Here is a tiny trained network, its code and every weight. The questions are about switching its units off for an input and a class, where a switched-off unit gives its printed mean instead of its output.

import numpy as np


def w(rows, s, z=0):
    codes = np.array(rows[::2]) - 128.0
    scale = np.full(codes.shape[1], s)
    scale[-1] = z or s
    return codes * scale


def norm(h):
    return h / np.sqrt((h * h).mean(-1, keepdims=True) + 1e-5)


def f(y):
    return np.maximum(y, 0)


def log_softmax(a):
    a = a - a.max(-1, keepdims=True)
    return a - np.log(np.exp(a).sum(-1, keepdims=True))


def net(x, mask):
    res = np.array(x, float).reshape(1, 8) / 4 @ E
    u = 0
    for l in range(2):
        y = f(norm(res) @ A[l][:, :-1].T + A[l][:, -1])
        res = res + np.where(mask[u : u + 11], y, B[l][:, -1]) @ B[l][:, :-1]
        u += 11
    return log_softmax(norm(res)[-1] @ U[:, :-1].T + U[:, -1])


A, B = {}, {}
E = w([
[155,188,155,141,157,55,181,127,152],'x0',
[14,229,127,83,99,190,68,60,170],'x1',
[117,96,138,134,149,88,179,135,221],'x2',
[135,70,171,92,62,190,157,160,88],'x3',
[204,184,254,78,134,100,109,155,25],'x4',
[178,115,130,166,21,135,203,105,53],'x5',
[198,45,49,110,136,43,57,146,51],'x6',
[96,125,210,28,107,168,206,129,213],'x7',
],0.003)
A[0] = w([
[115,122,60,175,174,130,103,168,140,93],'L0N0',
[198,92,73,194,162,74,153,124,99,4],'L0N1',
[83,93,84,161,106,162,66,90,71,13],'L0N2',
[130,152,155,121,164,100,115,122,162,173],'L0N3',
[109,145,49,135,85,187,60,139,92,22],'L0N4',
[113,164,106,180,153,135,184,178,214,132],'L0N5',
[117,79,114,60,162,161,170,199,182,27],'L0N6',
[190,129,150,255,85,163,211,222,86,44],'L0N7',
[185,167,216,99,162,78,34,157,55,13],'L0N8',
[140,143,192,135,29,157,191,97,109,8],'L0N9',
[75,127,73,137,79,164,51,109,111,5],'L0N10',
],0.0052,0.0036)
B[0] = w([
[141,126,125,119,30,142,148,120,119,200],'L0N0',
[192,91,66,202,110,21,213,102,119,204],'L0N1',
[33,121,57,137,89,173,86,119,104,190],'L0N2',
[128,160,85,118,129,148,150,120,128,224],'L0N3',
[49,71,112,172,98,182,64,103,84,196],'L0N4',
[133,149,176,139,165,124,158,59,116,252],'L0N5',
[151,25,178,102,138,134,61,117,177,181],'L0N6',
[131,158,172,175,160,153,208,11,141,243],'L0N7',
[158,201,74,66,254,171,114,165,115,233],'L0N8',
[135,159,176,138,32,213,214,200,110,196],'L0N9',
[84,64,84,188,92,189,33,116,69,190],'L0N10',
],0.0058,0.0029)
A[1] = w([
[88,184,153,167,119,130,109,103,136,108],'L1N0',
[138,148,142,121,210,113,86,130,96,124],'L1N1',
[148,78,144,83,72,147,161,144,178,83],'L1N2',
[86,192,105,101,154,119,133,97,244,19],'L1N3',
[178,127,192,82,179,38,190,160,140,231],'L1N4',
[129,13,196,88,126,100,88,157,212,20],'L1N5',
[135,139,191,91,36,184,175,157,90,3],'L1N6',
[163,198,142,63,188,127,84,204,59,32],'L1N7',
[176,90,51,154,83,2,155,152,111,24],'L1N8',
[142,150,206,135,15,205,188,254,99,33],'L1N9',
[213,84,48,153,70,63,186,144,108,48],'L1N10',
],0.0062,0.0038)
B[1] = w([
[105,100,125,104,124,83,145,94,121,173],'L1N0',
[141,129,99,117,121,145,180,151,112,176],'L1N1',
[131,112,93,101,125,176,93,185,145,163],'L1N2',
[112,150,179,79,179,49,101,107,129,181],'L1N3',
[102,96,86,155,87,179,76,123,104,254],'L1N4',
[192,45,162,44,208,184,94,183,221,161],'L1N5',
[140,185,148,93,43,109,192,229,160,174],'L1N6',
[187,211,26,89,172,173,151,175,86,190],'L1N7',
[206,86,205,162,89,53,57,186,77,183],'L1N8',
[95,174,161,105,1,143,203,176,199,191],'L1N9',
[128,140,213,169,175,43,83,150,135,195],'L1N10',
],0.0079,0.0054)
U = w([
[139,214,204,71,13,207,232,227,190,205],'0',
[39,215,204,34,215,43,106,42,221,46],'1',
[159,138,198,220,140,139,223,46,127,5],'2',
[254,45,176,233,142,21,56,192,57,217],'3',
[200,14,175,17,218,198,68,215,243,151],'4',
[244,235,31,47,235,200,115,228,41,199],'5',
[34,65,30,169,51,207,29,80,50,150],'6',
],0.0093,0.003)

Each question gives the input, the list of numbers given to net, and the class t.
The units are the neurons (one row each of A and B). Each row of codes is followed by its name. A weight is (code - 128) times the scale printed after its matrix; where a second scale follows, it is the last column's (A, B and U).
mask holds one flag per neuron, layer by layer. A switched-off neuron (its flag False) gives its mean, the last column of its row in B, instead of its output. The means were averaged over made-up inputs and are rounded, as every weight is.
A unit's drop is (log p(t) with every unit on - log p(t) with that unit switched off) / (log p(t) with every unit on - log p(t) with every unit switched off).
The circuit of an input: a set's keep is (log p(t) with only the set's units on - log p(t) with every unit switched off) / (log p(t) with every unit on - log p(t) with every unit switched off). Starting from the 12 units with the biggest drops (on a tie, the unit counted first), units are removed one at a time, each time the one whose removal leaves the highest keep (on an exact tie, the one counted first), for as long as the keep stays at least 0.8.
units of the circuit, in order: the units of the circuit, biggest drop first
top k neurons: the k neurons with the biggest drops, biggest first
top k neurons in layer l: the k neurons of layer l with the biggest drops, biggest first
drop of u: that unit's drop, to one decimal
input [-2,-2,7,1,8,-2,7,8], class 5: top 2 neurons => [L0N8 L1N7]
input [0,8,8,6,-8,-7,-3,-5], class 1: top neuron => [L1N3]
input [6,-7,2,-4,-6,-4,-4,0], class 3: top 2 neurons in layer 0 => [L0N1 L0N7]
input [-2,5,-1,-2,7,7,-5,-8], class 0: units of the circuit, in order => [L0N9 L1N9]
input [-4,4,3,1,-6,0,-4,0], class 1: top 3 neurons => [L1N4 L1N3 L0N5]
input [8,-8,1,4,-1,7,-4,-2], class 2: top 2 neurons => [L0N7 L0N1]
input [4,1,2,7,8,7,8,3], class 0: top 2 neurons => [L1N9 L0N9]
input [0,-5,-7,8,5,-5,8,-5], class 5: top 2 neurons => [L0N8 L1N7]
input [4,1,6,8,0,2,8,6], class 4: top 2 neurons => [L1N5 L0N6]
input [5,-8,2,3,4,0,-4,-3], class 2: top 2 neurons => [L0N7 L1N8]
input [2,-5,5,-7,-3,6,-1,5], class 3: top 2 neurons in layer 0 => [L0N1 L0N8]
input [5,-8,2,-6,4,-4,-6,4], class 2: top 2 neurons in layer 0 => [L0N5 L0N8]
input [3,-5,2,4,-2,-5,-4,1], class 4: drop of L0N6 => 0.9
input [-3,-6,1,7,5,-7,4,-4], class 5: units of the circuit, in order => [L0N8]
input [1,-7,-1,-2,-7,-3,-4,5], class 4: drop of L0N6 => 0.5
input [-2,-5,-8,-7,8,7,-5,-8], class 5: drop of L0N8 => 2.4
input [-5,3,5,-1,8,3,5,3], class 5: drop of L0N8 => 1.5
